[[133 112 123 146 117 110 135]
 [133 118 113 139 132 132 136]
 [141 108 124 112 130 128 125]
 [133 130 125 143 136 139 120]
 [118 148 141 118 129 132 122]
 [137 108 136 120 116 108 123]
 [136 127 119 145 140 144 121]
 [121 128 108 132 129 131 151]
 [120 143 117 133 138 145 137]
 [140 122 121 143 139 142 117]
 [114 153 130 148 129 133 130]]
:
[[135 136 125 120 122 123 121 151 137 117 130]
 [110 132 128 139 132 108 144 131 145 142 133]
 [117 132 130 136 129 116 140 129 138 139 129]
 [146 139 112 143 118 120 145 132 133 143 148]
 [123 113 124 125 141 136 119 108 117 121 130]
 [112 118 108 130 148 108 127 128 143 122 153]
 [133 133 141 133 118 137 136 121 120 140 114]]

[[132 127 129 126 131 130 129 130 142 129]
 [127 129 128 128 127 128 121 128 155 128]
 [126 127 125 128 127 125 128 126 127 129]
 [125 129 126 132 124 128 125 127 137 134]
 [130 127 128 129 134 133 132 132 149 127]
 [134 127 126 126 129 133 131 132 137 130]
 [127 128 126 130 128 127 125 126 119 130]
 [129 129 127 130 127 130 128 129 124 127]]
:
[[129 128 129 134 127 130 130 127]
 [142 155 127 137 149 137 119 124]
 [130 128 126 127 132 132 126 129]
 [129 121 128 125 132 131 125 128]
 [130 128 125 128 133 133 127 130]
 [131 127 127 124 134 129 128 127]
 [126 128 128 132 129 126 130 130]
 [129 128 125 126 128 126 126 127]
 [127 129 127 129 127 127 128 129]
 [132 127 126 125 130 134 127 129]]

[[142 145 123 136 123 119 122 125 152 123 126 125 134]
 [134 134 131 131 127 126 127 128 140 126 127 128 134]
 [135 115 122 139 135 143 122 126 125 127 112 146 110]]
:
[[134 134 110]
 [125 128 146]
 [126 127 112]
 [123 126 127]
 [152 140 125]
 [125 128 126]
 [122 127 122]
 [119 126 143]
 [123 127 135]
 [136 131 139]
 [123 131 122]
 [145 134 115]
 [142 134 135]]

[[123 125 122 111 119 130 124 129 127 134 134 127 126]
 [136 130 144 131 124 121 138 120 135 121 129 130 133]
 [120 130 122 125 132 131 124 130 130 128 128 128 127]
 [123 105 129 135 135 122 131 126 133 123 129 107 134]]
:
[[126 133 127 134]
 [127 130 128 107]
 [134 129 128 129]
 [134 121 128 123]
 [127 135 130 133]
 [129 120 130 126]
 [124 138 124 131]
 [130 121 131 122]
 [119 124 132 135]
 [111 131 125 135]
 [122 144 122 129]
 [125 130 130 105]
 [123 136 120 123]]

[[139 127 125 151 144]
 [126 108 128 122 156]
 [141 129 132 132 119]
 [114 125 132 156 155]]
:
[[144 156 119 155]
 [151 122 132 156]
 [125 128 132 132]
 [127 108 129 125]
 [139 126 141 114]]

[[103 135 130 118 136 142 121 119]
 [128 122 154 121 111 136 125 136]
 [138 152 119 120 145 137 155 117]
 [126 139 113 129 154 149 116 127]
 [155 106 119 149 154 124 108 130]
 [124 115 145 137 156 119 109 110]
 [142 124 137 125 107 155 118 131]
 [129 156 151 119 134 127 133 105]]
:
[[119 136 117 127 130 110 131 105]
 [121 125 155 116 108 109 118 133]
 [142 136 137 149 124 119 155 127]
 [136 111 145 154 154 156 107 134]
 [118 121 120 129 149 137 125 119]
 [130 154 119 113 119 145 137 151]
 [135 122 152 139 106 115 124 156]
 [103 128 138 126 155 124 142 129]]

[[108 117 115 124 119 135 123]
 [138 132 129 146 134 122 123]
 [105 118 113 125 117 134 122]]
:
[[123 123 122]
 [135 122 134]
 [119 134 117]
 [124 146 125]
 [115 129 113]
 [117 132 118]
 [108 138 105]]
---
[[130 131 123 129 130 124 121]
 [127 115 126 101 129 118 128]
 [123 119 125 115 133 121 130]
 [126 114 128  99 123 116 129]]
:
[[130 131 123 129 130 124 121]
 [123 119 125 115 133 121 130]]

[[126 128 140 137 129 115 122 131 128 115 128 128 129 138 128 128]
 [124 133 122 150 128 137 124 137 128 130 133 128 128 135 128 128]
 [122 130 147 133 129 128 127 131 128 127 132 128 132 129 128 128]
 [126 129 125 122 129 132 127 129 128 130 131 128 127 130 129 127]]
:
[[126 128 140 137 129 115 122 131 128 115 128 128 129 138 128 128]
 [122 130 147 133 129 128 127 131 128 127 132 128 132 129 128 128]]

[[133 128 127 122 124 127 125]
 [135 127 128 124 124 127 127]
 [153 138 127 125 107 128 123]
 [122 126 128 124 131 127 126]
 [131 127 128 123 124 127 125]]
:
[[133 128 127 122 124 127 125]
 [153 138 127 125 107 128 123]
 [131 127 128 123 124 127 125]]

[[126 113 134 129 131]
 [117  98 134 137 127]
 [123 112 133 134 132]
 [124 122 131 123 123]
 [125 122 131 123 122]
 [118 115 126 131 129]]
:
[[126 113 134 129 131]
 [123 112 133 134 132]
 [125 122 131 123 122]]

[[110 121 128 124 125 126 125 129 132 137 126 140 115 119 131 118]
 [122 126 133 129 147 121 143 127 126 133 122 110 134 130 117 125]
 [135 121 148 130 135 134 119 119 127 133 135 153 136 136 141 108]]
:
[[110 121 128 124 125 126 125 129 132 137 126 140 115 119 131 118]
 [135 121 148 130 135 134 119 119 127 133 135 153 136 136 141 108]]

[[122 129 123 121 117 119]
 [123 126 109 123 124 131]
 [121 129 128 135 123 121]
 [127 117 121 133 134 157]]
:
[[122 129 123 121 117 119]
 [121 129 128 135 123 121]]
